Below is a small trained network, with its code and all its weights. Each question gives an input and a target symbol and asks what happens when units are switched off, that is, made to give their printed mean instead of their output.

import numpy as np


def w(rows, s, z=0):
    codes = np.array(rows[::2]) - 128.0
    scale = np.full(codes.shape[1], s)
    scale[-1] = z or s
    return codes * scale


def norm(h):
    return h / np.sqrt((h * h).mean(-1, keepdims=True) + 1e-5)


def f(y):
    return y / 2 * (1 + np.tanh(0.7978845608 * (y + 0.044715 * y**3)))


def softmax(a):
    e = np.exp(a - a.max(-1, keepdims=True))
    return e / e.sum(-1, keepdims=True)


def log_softmax(a):
    a = a - a.max(-1, keepdims=True)
    return a - np.log(np.exp(a).sum(-1, keepdims=True))


def net(x, mask):
    ids = ['Φαβελστ'.index(c) for c in x.split()]
    T = len(ids)
    res = E[ids] + P[:T]
    u = 0
    for l in range(3):
        q, k, v = (norm(res) @ M[l].T for M in (Q, K, V))
        z = softmax(np.where(np.tri(T) > 0, q @ k.T / 3**0.5, -1e9)) @ v
        res = res + np.where(mask[u], z, O[l][:, -1]) @ O[l][:, :-1]
        u += 1
        y = f(norm(res) @ A[l][:, :-1].T + A[l][:, -1])
        res = res + np.where(mask[u : u + 4], y, B[l][:, -1]) @ B[l][:, :-1]
        u += 4
    return log_softmax(norm(res)[-1] @ U[:, :-1].T + U[:, -1])


Q, K, V, O, A, B = {}, {}, {}, {}, {}, {}
E = w([
[74,136,64,108,79,72,45,144,116,112,149,57],'Φ',
[53,149,143,119,25,96,148,141,122,76,115,123],'α',
[159,171,243,118,95,39,132,121,89,91,142,199],'β',
[210,134,136,110,49,85,149,171,107,177,159,165],'ε',
[106,142,190,81,83,94,23,141,109,165,113,115],'λ',
[125,63,160,133,128,114,79,51,70,103,117,43],'σ',
[73,161,140,218,225,86,169,122,179,253,111,139],'τ',
],0.0069)
P = w([
[78,144,113,99,171,79,156,166,64,96,128,141],'0',
[134,111,129,88,117,153,221,148,139,138,89,71],'1',
[136,198,88,80,119,129,188,93,75,164,100,79],'2',
[121,175,82,107,102,170,126,68,33,174,143,153],'3',
[112,66,108,141,95,134,106,121,80,167,189,187],'4',
[127,56,152,127,93,54,143,144,169,137,177,114],'5',
[166,148,138,94,47,72,122,68,160,153,126,89],'6',
[118,177,152,158,47,117,124,71,77,148,165,90],'7',
[91,123,155,190,66,132,77,103,64,142,206,150],'8',
[127,91,254,145,99,139,60,189,188,128,170,98],'9',
],0.0071)
Q[0] = w([
[117,114,120,124,159,141,162,142,139,128,156,129],'0.h1',
[96,185,255,173,75,46,11,104,131,142,201,137],'0.h1',
[135,115,131,167,112,201,77,171,129,109,113,109],'0.h1',
],0.004)
K[0] = w([
[168,143,105,102,154,95,127,131,83,146,55,148],'0.h1',
[75,142,127,173,166,73,183,25,221,253,150,163],'0.h1',
[145,159,199,156,42,93,124,97,173,127,174,75],'0.h1',
],0.0033)
V[0] = w([
[105,147,156,69,96,111,86,159,105,67,156,120],'0.h1',
[87,122,117,153,128,113,78,143,147,155,108,108],'0.h1',
[60,159,127,179,252,86,170,149,185,201,78,166],'0.h1',
],0.0038)
O[0] = w([
[86,101,140,165,115,145,146,154,103,181,1,171,254],'0.h1',
[139,119,159,102,86,170,167,121,114,147,167,165,204],'0.h1',
[176,113,179,44,72,213,136,131,95,67,227,92,145],'0.h1',
],0.005,0.0018)
A[0] = w([
[170,154,128,34,136,181,136,154,84,49,167,100,60],'0.n1',
[99,160,64,254,234,116,144,117,222,177,21,189,1],'0.n2',
[130,169,136,238,131,115,107,113,165,185,25,143,99],'0.n3',
[95,155,128,164,130,92,82,158,93,90,86,126,83],'0.n4',
],0.0054,0.0053)
B[0] = w([
[79,117,50,117,249,142,141,140,165,141,45,184,154],'0.n1',
[98,93,119,103,179,46,206,134,1,131,220,141,125],'0.n2',
[146,133,104,110,210,161,167,176,110,89,114,116,251],'0.n3',
[180,99,127,126,99,174,152,109,136,139,161,124,175],'0.n4',
],0.0072,0.0031)
Q[1] = w([
[121,76,134,80,147,94,122,135,247,119,105,121],'1.h1',
[147,171,147,128,141,233,99,170,156,112,124,98],'1.h1',
[146,188,132,76,112,100,170,82,110,156,99,77],'1.h1',
],0.014)
K[1] = w([
[153,248,79,104,131,124,133,36,113,149,66,113],'1.h1',
[174,87,147,93,20,116,52,83,163,112,124,164],'1.h1',
[73,135,86,145,138,207,97,108,1,161,179,220],'1.h1',
],0.0098)
V[1] = w([
[186,151,111,107,76,105,168,191,160,131,136,222],'1.h1',
[183,142,254,96,198,140,125,150,121,152,120,160],'1.h1',
[160,102,69,54,124,108,67,198,124,188,131,107],'1.h1',
],0.0062)
O[1] = w([
[86,139,139,57,142,1,104,85,217,172,136,199,153],'1.h1',
[230,203,187,189,82,38,85,86,125,81,56,95,85],'1.h1',
[241,34,63,81,60,136,94,143,180,181,109,171,251],'1.h1',
],0.0057,0.0028)
A[1] = w([
[80,148,87,227,149,126,130,132,186,207,90,122,171],'1.n1',
[131,182,188,136,118,100,98,105,128,106,158,84,52],'1.n2',
[54,134,110,160,254,51,166,190,103,163,94,156,2],'1.n3',
[108,129,100,136,181,75,144,111,186,175,108,188,41],'1.n4',
],0.0082,0.0051)
B[1] = w([
[191,211,209,84,163,153,183,101,103,98,102,140,219],'1.n1',
[107,46,89,122,155,219,174,91,158,87,161,197,173],'1.n2',
[70,125,187,62,199,19,146,160,69,194,116,121,252],'1.n3',
[78,139,55,204,108,254,75,106,168,90,167,14,153],'1.n4',
],0.0074,0.0033)
Q[2] = w([
[118,113,125,254,155,103,126,128,162,84,76,164],'2.h1',
[156,167,79,244,212,188,165,173,162,155,59,181],'2.h1',
[122,199,131,204,218,59,190,158,180,229,99,178],'2.h1',
],0.0077)
K[2] = w([
[105,118,96,72,124,123,117,152,98,132,2,53],'2.h1',
[52,72,82,84,103,97,51,101,51,70,44,81],'2.h1',
[89,107,139,39,64,139,78,144,101,42,56,146],'2.h1',
],0.0079)
V[2] = w([
[174,99,147,161,235,135,163,75,194,187,144,75],'2.h1',
[82,96,159,248,98,125,204,77,123,253,120,131],'2.h1',
[103,186,234,72,45,252,128,117,188,199,104,109],'2.h1',
],0.004)
O[2] = w([
[98,180,152,163,217,152,196,105,153,148,129,137,59],'2.h1',
[109,174,170,149,181,49,169,166,143,254,124,95,239],'2.h1',
[229,111,115,173,162,61,189,160,75,86,85,151,248],'2.h1',
],0.0057,0.0016)
A[2] = w([
[118,134,155,115,131,199,37,88,180,148,151,76,101],'2.n1',
[56,183,12,219,133,109,2,127,246,83,140,70,55],'2.n2',
[77,187,121,68,32,128,68,106,244,121,157,161,93],'2.n3',
[117,189,175,197,198,35,116,68,196,57,85,175,2],'2.n4',
],0.0073,0.0079)
B[2] = w([
[79,77,113,137,108,104,154,93,128,139,180,180,179],'2.n1',
[110,178,10,136,184,101,29,114,229,93,183,117,185],'2.n2',
[123,93,135,178,140,174,153,206,108,138,219,109,255],'2.n3',
[36,12,112,171,124,165,118,2,104,129,110,113,142],'2.n4',
],0.0097,0.0029)
U = w([
[120,154,59,160,154,92,80,141,190,103,174,127,253],'Φ',
[116,160,160,223,112,218,134,203,73,107,122,82,71],'α',
[178,155,145,67,156,165,149,115,103,1,176,182,66],'β',
[205,150,153,149,34,58,86,129,146,151,92,129,233],'ε',
[133,48,73,88,137,202,162,160,130,184,131,214,16],'λ',
[78,64,144,154,107,109,124,13,134,130,100,127,93],'σ',
[70,183,171,86,174,61,157,149,93,182,161,136,160],'τ',
],0.0054,0.0018)

Each question gives the input, a string of symbols that net reads in full, and the target symbol t.
The units are the heads (3 rows each of Q, K, V and O) and the neurons (one row each of A and B). Each row of codes is followed by its name. A weight is (code - 128) times the scale printed after its matrix; where a second scale follows, it is the last column's (O, A, B and U).
mask holds one flag per unit, layer by layer, with each layer's heads first. A switched-off unit (its flag False) gives its mean, the last column of its rows in O or B, instead of its output. The means were averaged over made-up inputs and are rounded, as every weight is.
A unit's drop is (log p(t) with every unit on - log p(t) with that unit switched off) / (log p(t) with every unit on - log p(t) with every unit switched off).
The circuit of an input: a set's keep is (log p(t) with only the set's units on - log p(t) with every unit switched off) / (log p(t) with every unit on - log p(t) with every unit switched off). Starting from the 12 units with the biggest drops (on a tie, the unit counted first), units are removed one at a time, each time the one whose removal leaves the highest keep (on an exact tie, the one counted first), for as long as the keep stays at least 0.8.
units of the circuit, in order: the units of the circuit, biggest drop first
most important unit: the unit with the biggest drop
top k neurons: the k neurons with the biggest drops, biggest first
k most important neurons of layer l: the k neurons of layer l with the biggest drops, biggest first
drop of u: that unit's drop, to one decimal
input σ τ Φ, target Φ: most important unit : 0.n2
input λ λ Φ λ ε λ ε λ β λ, target Φ: units of the circuit, in order : [1.h1 1.n4 0.h1 2.n2]
input λ λ α λ β α λ Φ, target σ: top 2 neurons : [2.n4 1.n1]
input Φ λ Φ Φ α σ ε σ, target τ: units of the circuit, in order : [1.h1 0.h1 0.n3 1.n3]
input β β α Φ ε λ α σ, target Φ: units of the circuit, in order : [1.h1 1.n4 0.h1 2.n2]
input λ τ σ ε τ β λ λ ε Φ, target ε: top 3 neurons : [0.n2 0.n1 1.n4]
input τ λ λ λ α, target α: top 2 neurons : [2.n3 0.n1]
input λ Φ τ Φ Φ λ ε ε λ, target ε: 2 most important neurons of layer 0 : [0.n1 0.n2]
input τ Φ Φ, target Φ: top 4 neurons : [0.n1 2.n2 1.n1 1.n3]
input λ β τ ε λ λ τ, target Φ: units of the circuit, in order : [1.n4 2.n2]
input ε λ α, target Φ: units of the circuit, in order : [1.h1 1.n4 2.n2]
input λ τ Φ τ α α, target λ: units of the circuit, in order : [0.n1 1.h1 0.h1]
input λ τ α β β λ α σ λ λ, target λ: top 2 neurons : [2.n1 1.n3]
input λ α α ε λ σ, target τ: units of the circuit, in order : [1.h1 0.h1 1.n3]
input τ Φ σ, target σ: top 3 neurons : [0.n1 1.n1 2.n1]
input τ λ α λ α β, target β: units of the circuit, in order : [0.h1 2.h1]
input τ Φ τ, target β: units of the circuit, in order : [0.h1 1.h1 2.h1]
input α λ β λ α Φ σ β Φ ε, target α: top 2 neurons : [0.n3 1.n3]
input β λ λ, target σ: top 2 neurons : [2.n4 1.n2]
input λ β λ σ ε β α, target α: units of the circuit, in order : [1.h1]
input λ β ε β λ α ε β, target ε: units of the circuit, in order : [1.h1]
input λ α Φ α σ α λ λ, target α: top 2 neurons : [0.n3 1.n3]
input λ β Φ β τ λ τ, target σ: units of the circuit, in order : [1.h1 2.n4]
input α λ ε β ε α Φ β, target Φ: top 2 neurons : [1.n4 2.n2]
input β σ τ τ ε σ β Φ λ α, target σ: top 2 neurons : [0.n1 2.n4]
input λ ε τ τ λ Φ, target β: top 2 neurons : [1.n2 1.n3]
input ε λ α α α λ α, target τ: top neuron : [1.n3]
input Φ ε Φ Φ τ τ, target λ: drop of 2.n3 : 0.1
